Here is a tiny trained network, its code and every weight. The questions are about switching its units off for an input and a class, where a switched-off unit gives its printed mean instead of its output.

import numpy as np


def w(rows, s, z=0):
    codes = np.array(rows[::2]) - 128.0
    scale = np.full(codes.shape[1], s)
    scale[-1] = z or s
    return codes * scale


def norm(h):
    return h / np.sqrt((h * h).mean(-1, keepdims=True) + 1e-5)


def f(y):
    return np.maximum(y, 0)


def log_softmax(a):
    a = a - a.max(-1, keepdims=True)
    return a - np.log(np.exp(a).sum(-1, keepdims=True))


def net(x, mask):
    res = np.array(x, float).reshape(1, 6) / 4 @ E
    u = 0
    for l in range(4):
        y = f(norm(res) @ A[l][:, :-1].T + A[l][:, -1])
        res = res + np.where(mask[u : u + 3], y, B[l][:, -1]) @ B[l][:, :-1]
        u += 3
    return log_softmax(norm(res)[-1] @ U[:, :-1].T + U[:, -1])


A, B = {}, {}
E = w([
[44,94,86,242,91,221,136,69,210,187],'x0',
[100,122,168,185,163,162,189,68,133,14],'x1',
[174,12,55,45,77,226,221,231,94,77],'x2',
[169,48,169,26,53,107,229,84,175,122],'x3',
[253,57,89,128,214,174,104,141,204,224],'x4',
[144,254,187,94,61,167,132,53,176,93],'x5',
],0.0059)
A[0] = w([
[127,95,136,167,139,255,217,125,206,153,168],'L0N0',
[91,68,51,26,8,134,142,195,90,122,2],'L0N1',
[143,107,73,127,183,193,127,190,166,131,179],'L0N2',
],0.0074,0.00086)
B[0] = w([
[76,4,70,107,115,98,136,30,184,136,249],'L0N0',
[145,239,195,66,153,67,197,158,57,158,254],'L0N1',
[91,32,216,121,84,216,153,138,168,122,218],'L0N2',
],0.011,0.0068)
A[1] = w([
[100,151,26,253,103,125,129,148,124,207,2],'L1N0',
[251,103,81,56,97,122,202,166,64,44,231],'L1N1',
[83,99,129,44,108,189,105,43,113,72,62],'L1N2',
],0.0054,0.0024)
B[1] = w([
[78,145,111,180,188,175,193,127,247,108,165],'L1N0',
[122,120,188,54,200,138,143,98,98,177,253],'L1N1',
[196,122,163,203,168,169,153,144,104,151,193],'L1N2',
],0.013,0.0051)
A[2] = w([
[104,255,174,160,209,98,84,130,78,45,244],'L2N0',
[166,79,78,151,133,114,69,201,123,103,30],'L2N1',
[139,147,156,118,149,169,59,216,99,153,3],'L2N2',
],0.0083,0.0027)
B[2] = w([
[152,102,190,62,31,77,152,159,181,155,254],'L2N0',
[131,150,128,67,179,140,204,248,243,153,134],'L2N1',
[161,117,73,76,204,140,109,104,184,165,150],'L2N2',
],0.013,0.0079)
A[3] = w([
[121,129,112,104,51,34,55,78,166,200,149],'L3N0',
[18,129,175,255,156,223,79,156,163,184,223],'L3N1',
[118,206,199,228,11,147,136,133,191,88,253],'L3N2',
],0.0062,0.0024)
B[3] = w([
[176,132,185,213,66,178,100,96,48,94,234],'L3N0',
[125,206,74,191,98,66,132,140,124,67,254],'L3N1',
[155,183,114,2,232,127,159,183,34,113,244],'L3N2',
],0.013,0.0054)
U = w([
[60,199,55,194,147,92,75,84,132,89,2],'0',
[90,19,109,230,24,208,87,2,144,155,77],'1',
[166,201,199,74,65,77,161,130,33,124,227],'2',
[113,50,94,83,133,123,136,111,118,200,96],'3',
],0.0093,0.0038)

Each question gives the input, the list of numbers given to net, and the class t.
The units are the neurons (one row each of A and B). Each row of codes is followed by its name. A weight is (code - 128) times the scale printed after its matrix; where a second scale follows, it is the last column's (A, B and U).
mask holds one flag per neuron, layer by layer. A switched-off neuron (its flag False) gives its mean, the last column of its row in B, instead of its output. The means were averaged over made-up inputs and are rounded, as every weight is.
A unit's drop is (log p(t) with every unit on - log p(t) with that unit switched off) / (log p(t) with every unit on - log p(t) with every unit switched off).
The circuit of an input: a set's keep is (log p(t) with only the set's units on - log p(t) with every unit switched off) / (log p(t) with every unit on - log p(t) with every unit switched off). Starting from all 12 units, units are removed one at a time, each time the one whose removal leaves the highest keep (on an exact tie, the one counted first), for as long as the keep stays at least 0.8.
circuit, biggest first: the units of the circuit, biggest drop first
unit that matters most: the unit with the biggest drop
k most important neurons: the k neurons with the biggest drops, biggest first
top k neurons in layer l: the k neurons of layer l with the biggest drops, biggest first
drop when u is switched off: that unit's drop, to one decimal
input [0,-3,-1,0,1,0], class 1: unit that matters most : L0N1
input [-5,-7,3,-4,5,4], class 3: circuit, biggest first : (L2N2, L2N0, L3N2)
input [7,8,-2,-4,-4,2], class 0: 2 most important neurons : (L0N1, L0N0)
input [2,4,0,6,1,-5], class 1: circuit, biggest first : (L0N0, L3N2)
input [5,2,-2,-7,-3,1], class 0: 2 most important neurons : (L0N1, L1N0)
input [6,-4,-7,-2,7,0], class 0: circuit, biggest first : (L3N1, L2N0)
input [-5,7,2,1,7,3], class 1: circuit, biggest first : (L0N1, L3N2)
input [2,5,-2,-8,0,-4], class 0: 4 most important neurons : (L0N1, L1N0, L3N1, L3N0)
input [2,-1,-8,2,6,-6], class 1: top 2 neurons in layer 1 : (L1N2, L1N1)
input [6,-1,0,-8,6,7], class 0: 2 most important neurons : (L3N1, L2N0)
input [2,-8,0,-6,7,3], class 1: circuit, biggest first : (L3N2, L0N1)
input [7,-7,-4,0,1,-3], class 0: 2 most important neurons : (L3N1, L1N0)
input [7,4,6,4,0,-3], class 1: 2 most important neurons : (L0N0, L3N2)
input [6,3,-7,5,6,8], class 1: unit that matters most : L0N0
input [1,-6,5,-4,6,8], class 1: top 2 neurons in layer 0 : (L0N2, L0N0)
input [6,-3,5,4,8,-3], class 1: top 2 neurons in layer 0 : (L0N0, L0N2)
input [-2,4,5,2,2,0], class 3: top 2 neurons in layer 0 : (L0N0, L0N2)
input [6,-5,-1,-8,-4,1], class 0: drop when L1N0 is switched off : 1.4
input [5,8,-2,-3,-4,-6], class 0: drop when L0N1 is switched off : 0.9
input [-6,8,4,8,7,7], class 3: drop when L2N1 is switched off : 0.0
input [1,-3,3,-7,4,2], class 1: unit that matters most : L0N2
input [-5,-8,0,-5,0,-7], class 3: drop when L0N0 is switched off : -0.2
